[100 = 0]
[ 96  86  95 131  91  85  89 119  93  93 106 108  96 102 117  93 103 103
 102 134  98  80  95  94 104  98 109  90 148  86 102  94  94  65  96 119
  90  88]	(82)
[152 107  83 114  95 119  85 103  75 121  68 102 111 141  91 107  91 106
  91 122 107  84  67  99  96 106  67  90 127  76 107 103  93 121  89 116
 111  99]	(85)
[116  94  81 145  94 105  93 126  80  80  69 112 121 171 116 104 103  72
  78  86  94  97 114 139  68  79  93 108 125 142  81  98  73  65  98  92
  92 115]	(85)
[143 111  80  93 103 112  79  94  83 118  84 102 120 122  83 104  97  99
  85 122 101 102  82  95  86 113  71  99 116  91 104 104  91 108  92 115
 109  94]	(85)
[107  80 101 109  68 103  84 159 122 137  70 104 102  45 115 112 106  93
  49 128  57 109 102 108 127 133  94 102 100  70 103 103 113 133  92 105
 118  93]	(85)
[ 71  94  99 111  71 119  85 163 106 144  69 110 103  59  69 108  99 104
  65 144  89 103 111 110 128 142  88  89  96  70 101 113 107 145  96  99
 126 103]	(85)
[108  93 101  98  67  84  88 117 142 161  84 101  88  36 118 105 107  84
  61 131  66 121 105  96 141 130  77 114  81 106 103 100 118 126 102 107
 122  86]	(85)
[ 65  99  96 122  98  91  82 123 100  75 104 108 100  98 105  92 106 110
 103 133  97  79  92  92  94 108  96  91 135  83 105 101  88  64  90  98
  93  91]	(82)
[ 83  83  74 101  82 105  91 133  81  92  87 123 111 122  32 103  81  71
  85 148 125 108 117 119 101 104  89 116  85 146  75 107  91 109 102  90
 104  99]	(85)
[ 87  76  83 109  85 115  94 139  96  90  89 118 116  94  53 109  96  76
  65 144  99 119 115 123 103 108  97 115  77 137  81 113  95 119 107  80
 110  89]	(85)
[107 106  72 147  96  80  92  28  85 114  67 107  97 163 114  97  90  70
  94 131 128  74 115 127  98  95  88 120  99 152  81  93  78  66 103 111
  99 116]	(82)
[121  86  92 131  77 116 106 100  78 102  81 102  73 130 116 103  80 107
  99 149 125  69 100 104 137  91  90 104 161  84  88  85 106 105  91 109
 108  98]	(85)
[ 83  83  96  91  77 116  91 151 113 118  84 112 105  68  65 107 100  83
  70 159  80 127 116 103 116 127  95 112  88 117  93 109 109 131 103  89
 118  87]	(85)
[ 79  86 100 130  94 100  85 141  94  68  95 109 111 117 121  96 106 113
 105 108  89  81  85 105  85  99 101  83 145  61 108  95  85  69  89 100
  65  89]	(82)
[120  77  68  91  95 103 100 112 107  69 100 115 126 109  88 105 106  61
  76 101  77 137 119 117  78  86 101 126  83 187  75 105  90  86 111  72
 102  82]	(85)
[ 48 105  88 106 106 133  90 158 100  97  88 116 125  64  52 108  98  89
  74 140 105 111 126 112  86 126  74 109  76 139  84 119  94 117 106  82
 113  98]	(85)
[109  86 100 148  74 116 103 124  68  78  67 106  80 128 121 103  86 119
  97 168 119  62  96 110 128  89  94  94 187  57  91  84 101  87  89 107
 100  97]	(82)
[139 102  89 117  84 124 100 108  77 114  70 103  87 130 108 105  82 104
  99 151 128  74 101 101 119  97  71 106 138  78  90  93 104 121  91 113
 114 103]	(85)
[118  66  95 127  87  94  94 107 116  58 103 102 104 106 161  99 116  95
  89  89  68  91  85 104 107  74 113  96 167 101 101  86  93  51  95  87
  88  74]	(82)
[106 108  72 117  84  67  93  53  98 115  65 104  79 182 126  89  87  67
 106 128 125  69 125 119 110  90  96 124 108 147  82  87  84  69 105 114
 100 119]	(82)
[130 105  87 119  86 123  77 139  47 124  37 114 115 166  71 108  82 113
  93 120 111  60  74 118  91 113  76  74 158  33 105 104  86 128  78 129
 113 112]	(85)
[111 122 128 156  88  83  89  74  92 138  52 101  87 176 142  95  96  84
  91 124 114  74 110 116 104 112  78 115 124 112  94  91  79  57  97 121
  99 127]	(82)
[191  63  57  66  93  61  92   8 106  98 110 104 106 124  86 104  91  38
  97 132  82 110  68  92 108  85 115 124  84 172  94  90 103 100 106 112
 108  57]	(85)
[154  88  91 143  68  68  89  75 118 141  42  97  90 148 196 103 108  74
  71  76  63  84  93 140 121  83  94 100 155 118 107  77  91  67  88 128
  97 110]	(82)
[104 120 107 132  75  68  85  84 131 178  63  90  63  92 153  93 100  96
  92 155 104  84 102  93 135 124  78 117 101  86 110  91 103 107 100 133
 120 118]	(82)
[ 82  85  88 118  65 116  89 172  87 123  54 120 107  88  41 111  87  88
  62 167  99  99 113 118 126 124  96 105  99  96  84 110 105 133  96  96
 119  99]	(85)
[119 112 104 131  74  67  85  80 135 167  59  92  73 119 127  97 106  90
  79 125  77  84 104 111 132 121  83 111 109 104 110  84 102  91  95 128
 112 113]	(82)
[118 131  85  90 112 119  90  94  80 129  84 101 107 123 108 101  92 112
 108 158 129  83  92  86  86 122  54 103  88  81 103 112  91 125  95 112
 118 106]	(85)
[ 90  91 110 142  96 123  98 140  88  74  73  95 102 103 156 102 106 138
  86  92  93  82  95 106  97  92  81  91 186  60  98  89  94  88  90  94
  88 101]	(82)
[ 46 113 106 145  94 112  79 156  74  85  79 110 106 104 128  91 100 134
 101 148 126  65  94 100  91 114  81  73 158  31 108 105  87  71  87  97
  96 108]	(82)
[ 57 100  87 117  90  78  85 115  81  92 104 117  91 119  70  87  89  98
 105 190 130  65  93  90 108 108 111  98 107  71 100 102  87  73  91 111
 102  93]	(82)
[ 71 106 119 114  53 131  82 183 108 136  64 111 117  30 102 113 108 122
  48 116  81  97 111 108 109 146  70  91 111  52 105 119 105 133  90  96
 123 108]	(85)
[ 68 120  80 119 110 117  80 107  92  90  97 109 130 133  82  98 100  81
  89 110 110 101 124 122  64 103  67 118  88 170  78 113  81  80 108  85
 110 116]	(85)
[ 85  99  99 150  72 115  98 139  79  67  69 103  84 114 126  99  89 129
  85 138 120  56  91 103 117  95  80  91 158  48  97  87  97  90 102 104
  99 108]	(82)
[ 31 116  87 105  89 117  88 153  88 123 100 120  96  66   4  98  77  84
  93 200 152  94 133  91 115 134  87 123  30 115  75 123  98 143 111  95
 132 104]	(85)
[124  99 112 133  62  91  83 140 124 154  37  98  83  81 155 105  99 105
  59 108  68  83  95 118 142 133  86  92 137  38 118  90 107 114  84 127
 116 113]	(82)
[117  97  82 103  98 101  75 125  86 131  82 111 125 133  89 103  99 101
  89 111  89  83  79 104  78 111  93  86 128  79 110 105  81  95  89 114
 101  92]	(82)
[106 104 112 113  70 101  84 143 131 163  57  98  85  60 132 107 109 107
  60 119  70  95 102 107 139 136  83 100 118  60 115  98 110 126  92 120
 121 107]	(85)
[140 108  91 107  97 112  83 103  71 131  63 103 106 136  82 106  87  99
  93 137 133  75  80  98  93 113  62  99 115  76  99 105  92 127  91 122
 111 100]	(85)
[ 45 104  78 124  94 120  91 142  76 103  91 121 112 110  23 101  81  82
  92 184 142  96 126 115  89 123  85 115  53 132  71 116  91 119 108  91
 116 111]	(85)
[139 122  82  90 110 116  90  75  93 125  96  99 108 103 108 100  96  96
 103 154 110  93  90  79  98 115  65 112  95 108 100 107  97 122  98 114
 116  95]	(85)
[ 93 127  99 150  87  75  90  68 104 162  52  93  71 157 146  91  96  93
 104 140 118  65 107 105 117 115  79 115 117 102 108  90  93  75  97 128
 107 133]	(82)
[ 95 120  83  95 122 102  76 112  86 121  99 109 115 106  70  94  93 103
 113 150 112  77  78  79  82 122  75  95  90  90 105 112  88  99  97 112
 108  93]	(82)
[129  91  72  92 105  85  83  72  93 104  97 108 113 122  83 100  99  80
 100 128  88  91  75  89  85  96  96  98 102 111 102 100  90  97  94 110
 103  79]	(82)
[125 112 100 125  80 137  99 121  64 104  71 101  90 134 121 109  84 127
  90 134 134  67 101 105 111 101  65  97 169  52  83  89  98 120  88 110
 109 112]	(85)
[ 81  96  94 127  85 105 107  67 105 100 108 101  69  85 113  91  89 101
 122 178 131  77 105  76 126  96  94 126 118 109  87  84 109  84 109  94
 104  90]	(85)
[ 92  89  70 112 101 104  93 130  96  79  89 116 125 121  74 107 100  70
  81 106  96 107 119 124  78  99  85 118  82 164  76 111  86  86 105  70
  99  96]	(85)
[100  80  95 127  61  94  84 147 131 154  62 103  94  64 129  94 109 102
  63 110  63 107  96 103 147 136  88 103 110  75 114  96 115 126  92 112
 121 101]	(85)
[128  63  78 105  92  71  83  90  99  75  99 103 114 128 104 100 107  72
  90 105  75  96  73 103  99  91 120  93 133 126 105  89  86  66  95 107
  91  71]	(82)
[132 114  99 110  92 132  98 103  77 125  78  97  84 114 117 105  85 122
  99 140 123  68 106  96 109  97  50 106 140  64  88  98 105 120  93 109
 113 113]	(85)
[149 112  96  88  94 136  94 102  84 111  80  97 107  99 122 108  93 111
 100 102 103  82  96  97  98 105  55 102 140  70 100  97 101 118  91 113
 110 103]	(85)
[ 94 121  77 132 105  94  93  70  95 114  78 108  96 161 104  93  95  75
 105 137 131  84 118 113  77  95  78 123  88 158  83 103  77  64 107 103
  97 120]	(82)
[ 54 146  84 150 109  98  91  65  82 122  77 108  93 139  79  87  90  90
 116 174 146  73 132 101  83 112  68 122  66 134  82 109  77  63 109 108
 106 132]	(82)
[ 66  79  79 126  77 121  94 163  87  87  93 122 119 118  48 112  89  83
  72 132 100 102 116 130 101 109  94 104  99 115  81 112  89 117  96 101
 106 102]	(85)
[ 92  94 100 151  79 117  98 143  81  80  67 105  88 116 128  98  95 125
  98 138 121  65  97 103 113  94  88  94 168  49  96  89  96  84  91 109
  96 103]	(82)
[ 90  87  71 115 100 107  96 118  98  89  95 115 116 119  64 104  93  62
  77 126 105 112 123 116  84  96  89 123  75 180  67 109  86  89 108  80
  98  97]	(85)
[191  86  71  79  76 106  97  60  86 112  73 102 100 164 102 110  89  76
  83 122  87 103  80 108 113  88  90 122 159 118  90  87 101 117  95 115
 112  81]	(85)
[126  97  72 140  86  75  96  70  90 109  67 103  91 199 111  95  91  67
  95 132 114  74 111 127 103  75 101 120 121 150  89  87  81  69 100 110
  98 116]	(82)
[ 93 111  90 144  96  88  91  92  93 114  59 103 101 175 123  94 100  77
  90 113 110  89 111 120  90  95  81 115 118 138  87  96  78  50 100 112
  87 126]	(82)
[141 118  82  92  94 121  85 111  71 140  72 103 102 140  82 102  84 100
  97 155 122  78  86  93  94 115  55 102 116  80  99 106  97 125  92 120
 116 102]	(85)
[104 105  74 140  88  80  93  71  87 104  72 107  93 178  97  96  89  62
  95 135 119  75 117 122  95  87  94 122 105 161  83  93  82  69 104 109
 100 116]	(82)
[ 83 110 114 118  69  91  88 110 127 180  65  96  68  57 133  97 100 108
  73 156  99  87 108  95 146 145  81 114  84  50 114 100 112 127  95 126
 127 111]	(82)
[140 109  81  77 112 104  84  94  93 121  91  98 117 108 100 104 102  95
  95 123  93  96  78  88  86 111  65 104  83 110 107 106  93 111 101 111
 108  90]	(85)
[ 82  91  95 113  75 130  84 195  92 104  69 116 126  78  67 114 102 103
  57 112  83 114 115 120  96 120  74  96 104  98  95 115  96 127  93  89
 114 105]	(85)
[130  79 121 120  58  92  82 142 125 144  46 102 101  77 132 112 110 102
  39  80  49 104  94 119 135 129 101  91 144  60 115  92 109 135  83 115
 113 106]	(85)
[ 53 124  71 120 107 108  93 102  80 112  86 114  96 144  54  91  86  78
 110 175 146  87 134 108  80 104  65 127  57 154  77 110  78  76 113  96
 106 120]	(85)
[ 46 113  89 126  95 133  87 187  77 101  78 117 119  86  29 107  92 106
  77 150 119  96 129 110  87 128  70 106  76 103  85 121  93 125 100  87
 117 114]	(85)
[ 58 107  78 121  98 110  99 124  82 103  94 117 107 130  58  95  87  76
  97 168 137 101 130 107  87 110  88 131  61 152  70 114  88 100 108  88
 112 106]	(85)
[106  63  91 111  72 139  81 200  88  66  43 119 152 120 108 127 112  98
  29  24  33 122 105 155  78  98  80  79 170  96  93 107  87 111  79  73
  95  95]	(85)
[ 87  80  89 126  84  84  86 130  87  68  95 117 104 112 109  98 104 100
  99 120  92  80  68  97  93  96 112  84 144  82 114  93  87  65  91 104
  89  83]	(82)
[ 68  97  83 101  95 120 104 143  98 101 100 116 119  75  36 104  97  87
  77 142 114 123 123 108  96 120  84 121  74 143  78 118  96 117 108  84
 113  96]	(85)
[ 90 116  81 152  93  86  90  82  79 121  57 104  93 178 119  96  95  76
  96 133 128  79 117 119  95 102  77 115 114 135  84  94  73  75 103 115
 102 131]	(82)
[114 125  88 114  96 124 105  72  82 130  89  99  74 106  82  95  79 107
 117 200 146  76 104  80 119 113  68 116 100  97  83  98 106 132 103 112
 120 106]	(85)
[138 118  97 102 101 125  95 100  77 130  73  98  94 103  89 103  88 113
 107 151 123  78  98  90 107 120  60 109 118  88  92 103 102 127  93 113
 115 107]	(85)
[130 113  82  90 109 115  75  99  95 117  90 104 122  99  78 102 102  98
  96 112  97  94  82  91  77 115  71  93 108  89 109 110  87 104  93 101
 103  92]	(85)
[152 105  96 107  89 126  91 106  77 108  60 100 114 135 112 109  96 110
  81  89  88  95  85 116  96 105  57 100 152  78 100  96  98 116  84 117
 110 102]	(85)
[100  96  73 139  89 109  92 121  73  85  65 114 110 172  82 102  92  71
  86 113 110  88 119 138  87  90  88 109 114 141  80 103  77  76 101  93
 102 118]	(85)
[148  98  71  89 100 104  86 122  80 120  75 102  96 140  79 105  86  88
  96 135 105  78  78 100 102 111  77 101 112  90  99  99  92 118  92 117
 114  92]	(85)
[ 84 105  71 137  93 108  92 123  79  92  79 119 105 170  70 102  88  72
  90 131 124  91 124 126  83  94  83 114 106 145  75 106  80  85 102  94
 103 120]	(85)
[139 109  91 118  80 126 101  98  68 123  63 101  81 117 108 105  83 113
 102 156 130  76  99  99 117 101  68 105 151  76  91  93 104 118  91 120
 118 107]	(85)
[ 71  90  92 152  92  92  86 128  96  81  79 111 105 112 107  94 100 113
 106 113 103  71  83  97 100 103 105  85 143  67 109  96  88  63  91 101
  95  92]	(82)
[ 83 103  74 116 103 113  93 134  87  83  89 115 121 114  59 103  97  76
  87 126  95 110 120 117  79 100  75 118  79 154  79 110  80  89 110  83
 104 105]	(85)
[125 114  78  96 102 100  82  92  71 137  69 106 101 126  60  97  86 100
 104 167 130  77  87  87  98 122  70 102 102  82  99 106  95 119  95 120
 123 101]	(85)
[ 99  93 114 128  60 108  79 174 120 152  41 104  99  68 139 112 115 114
  41  96  60  93  99 115 132 138  85  75 152  40 120  99 107 126  83 125
 114 106]	(85)
[ 98 109  71 131  95  83  96  71  92 107  71 106  96 172 117  96  95  65
  94 113 114  89 120 123  90  86  85 119 103 162  80  97  82  67 102 101
  94 114]	(82)
[112 118 104 140  80 135  96 142  67 109  46  99  84 131 109 105  81 139
  95 146 128  58  98 105 119 106  59  92 172  40  95  93 102 116  85 112
 109 122]	(85)
[ 72 102  89 129  87 141  84 198  70  96  58 121 119 115  65 112  95 105
  64 101 105 102 116 132  85 117  76  95 116  90  86 118  83 115  95  87
 109 112]	(85)
[117 105  72 147  88  61  92  43 108 133  70  98  77 168 137  91  94  64
  95 142 112  78 109 112 115  95  93 125  97 141  81  87  88  61 101 119
 104 113]	(82)
[115 125  93 105 100 125  86 104  72 131  70 102 101 124  76 104  87 118
 101 150 130  71  91 108  92 121  57 101 120  90  98 106  96 132  92 118
 118 110]	(85)
[139 112  77  76 112  98  84  96  86 126 102 102 120 106  94 100 103  91
 108 134 101  92  80  83  84 111  64 107  86 125 101 108  94 107 100 109
 112  90]	(85)
